Below are the code and all the weights of a small trained network. Each question names an input and a class and asks about switching units off, where a switched-off unit gives its printed mean instead of its output.

import numpy as np


def w(rows, s, z=0):
    codes = np.array(rows[::2]) - 128.0
    scale = np.full(codes.shape[1], s)
    scale[-1] = z or s
    return codes * scale


def f(y):
    return y / 2 * (1 + np.tanh(0.7978845608 * (y + 0.044715 * y**3)))


def log_softmax(a):
    a = a - a.max(-1, keepdims=True)
    return a - np.log(np.exp(a).sum(-1, keepdims=True))


def net(x, mask):
    res = np.array(x, float).reshape(1, 8) / 4 @ E
    y = f(res @ A[0][:, :-1].T + A[0][:, -1])
    res = res + np.where(mask, y, B[0][:, -1]) @ B[0][:, :-1]
    return log_softmax(res[-1] @ U[:, :-1].T + U[:, -1])


A, B = {}, {}
E = w([
[82,134,73,255,210,139],'x0',
[128,126,125,130,123,130],'x1',
[131,127,131,131,121,128],'x2',
[42,95,104,129,60,8],'x3',
[111,147,123,120,131,130],'x4',
[73,188,130,76,207,112],'x5',
[125,133,126,130,123,131],'x6',
[196,220,186,160,116,58],'x7',
],0.0069)
A[0] = w([
[198,181,167,111,182,254,43],'neuron 1',
[189,121,158,12,72,125,91],'neuron 2',
[63,214,110,28,216,90,252],'neuron 3',
[76,44,96,56,180,183,180],'neuron 4',
[182,144,63,196,204,163,37],'neuron 5',
[188,163,92,86,123,239,8],'neuron 6',
[203,208,193,156,159,54,35],'neuron 7',
[165,123,145,46,101,127,12],'neuron 8',
[165,139,120,11,101,140,36],'neuron 9',
[197,142,151,120,168,214,33],'neuron 10',
[174,66,113,169,51,160,225],'neuron 11',
[76,71,92,95,119,198,44],'neuron 12',
],0.0076,0.0032)
B[0] = w([
[111,32,105,97,40,114,207],'neuron 1',
[106,145,72,186,208,143,215],'neuron 2',
[227,153,101,88,89,126,254],'neuron 3',
[177,162,211,148,112,164,226],'neuron 4',
[72,133,90,144,162,63,171],'neuron 5',
[85,116,132,153,100,35,161],'neuron 6',
[47,173,200,199,83,198,193],'neuron 7',
[3,161,134,154,239,66,151],'neuron 8',
[57,141,76,192,212,128,172],'neuron 9',
[76,98,69,133,53,48,170],'neuron 10',
[191,216,89,132,171,145,210],'neuron 11',
[97,157,241,220,85,128,168],'neuron 12',
],0.0073,0.0059)
U = w([
[51,144,94,147,234,112,43],'0',
[85,83,116,102,53,58,65],'1',
[155,138,142,118,130,139,254],'2',
[116,156,251,150,111,171,8],'3',
[214,150,96,108,138,144,173],'4',
[155,144,111,109,138,147,176],'5',
[153,129,123,111,138,130,154],'6',
],0.014,0.0049)

Each question gives the input, the list of numbers given to net, and the class t.
The units are the neurons (one row each of A and B). Each row of codes is followed by its name. A weight is (code - 128) times the scale printed after its matrix; where a second scale follows, it is the last column's (A, B and U).
mask holds one flag per neuron, in row order. A switched-off neuron (its flag False) gives its mean, the last column of its row in B, instead of its output. The means were averaged over made-up inputs and are rounded, as every weight is.
A unit's drop is (log p(t) with every unit on - log p(t) with that unit switched off) / (log p(t) with every unit on - log p(t) with every unit switched off).
The circuit of an input: a set's keep is (log p(t) with only the set's units on - log p(t) with every unit switched off) / (log p(t) with every unit on - log p(t) with every unit switched off). Starting from all 12 units, units are removed one at a time, each time the one whose removal leaves the highest keep (on an exact tie, the one counted first), for as long as the keep stays at least 0.8.
units of the circuit, in order: the units of the circuit, biggest drop first
unit that matters most: the unit with the biggest drop
top k neurons: the k neurons with the biggest drops, biggest first
input [-3,2,2,-7,-5,-4,3,3], class 1: units of the circuit, in order => [neuron 1; neuron 10]
input [6,-6,5,8,7,8,4,7], class 1: top 2 neurons => [neuron 3; neuron 11]
input [7,-5,4,-2,-3,-6,6,6], class 0: unit that matters most => neuron 5
input [-8,4,8,-4,-4,7,-5,-6], class 0: top 3 neurons => [neuron 9; neuron 8; neuron 2]
input [2,7,-3,-2,-2,7,-8,-4], class 4: top 2 neurons => [neuron 3; neuron 7]
input [-8,-8,6,-6,6,3,-2,-4], class 0: units of the circuit, in order => [neuron 9; neuron 8]
input [-1,-7,-6,-1,-6,-5,-2,-7], class 3: units of the circuit, in order => [neuron 12; neuron 4]
input [2,-4,-5,0,-7,-2,-1,-8], class 3: top 2 neurons => [neuron 12; neuron 4]
input [-3,-4,3,6,8,7,3,-4], class 5: units of the circuit, in order => [neuron 3; neuron 1]
input [6,7,-3,-4,-1,7,0,-8], class 3: units of the circuit, in order => [neuron 4; neuron 12]
input [7,-6,-3,5,-4,-5,2,-8], class 3: units of the circuit, in order => [neuron 12; neuron 4]
input [1,3,3,-6,4,3,5,-2], class 1: units of the circuit, in order => [neuron 1; neuron 10; neuron 6]
input [-7,-6,3,7,-3,3,-5,-4], class 0: units of the circuit, in order => [neuron 2; neuron 9]
input [-1,4,-4,-7,2,4,-1,-8], class 3: units of the circuit, in order => [neuron 4]
input [0,-5,-3,-5,5,1,8,3], class 1: units of the circuit, in order => [neuron 1; neuron 10; neuron 11; neuron 4]
input [0,-5,1,7,3,-6,-4,8], class 3: units of the circuit, in order => [neuron 7; neuron 1]
input [-6,4,4,-3,3,-2,1,5], class 0: units of the circuit, in order => [neuron 2; neuron 8; neuron 9]
input [5,8,-5,7,4,8,-6,8], class 3: units of the circuit, in order => [neuron 7; neuron 2]
input [0,-3,3,1,6,-7,7,-2], class 4: top 2 neurons => [neuron 11; neuron 7]
input [-7,2,-2,7,7,2,3,4], class 0: unit that matters most => neuron 2
input [-8,7,-2,1,8,7,0,3], class 0: top 2 neurons => [neuron 9; neuron 8]
input [-8,3,-3,-8,0,5,3,0], class 0: top 3 neurons => [neuron 9; neuron 2; neuron 8]
input [-7,5,-7,7,-4,7,-7,-6], class 0: top 4 neurons => [neuron 9; neuron 2; neuron 8; neuron 1]
input [6,4,-6,5,-2,-3,5,-7], class 3: top 2 neurons => [neuron 12; neuron 4]
input [-5,-4,-6,-8,-7,5,3,3], class 1: top 2 neurons => [neuron 1; neuron 10]
input [-3,-8,2,-4,8,4,0,-8], class 3: top 2 neurons => [neuron 4; neuron 12]
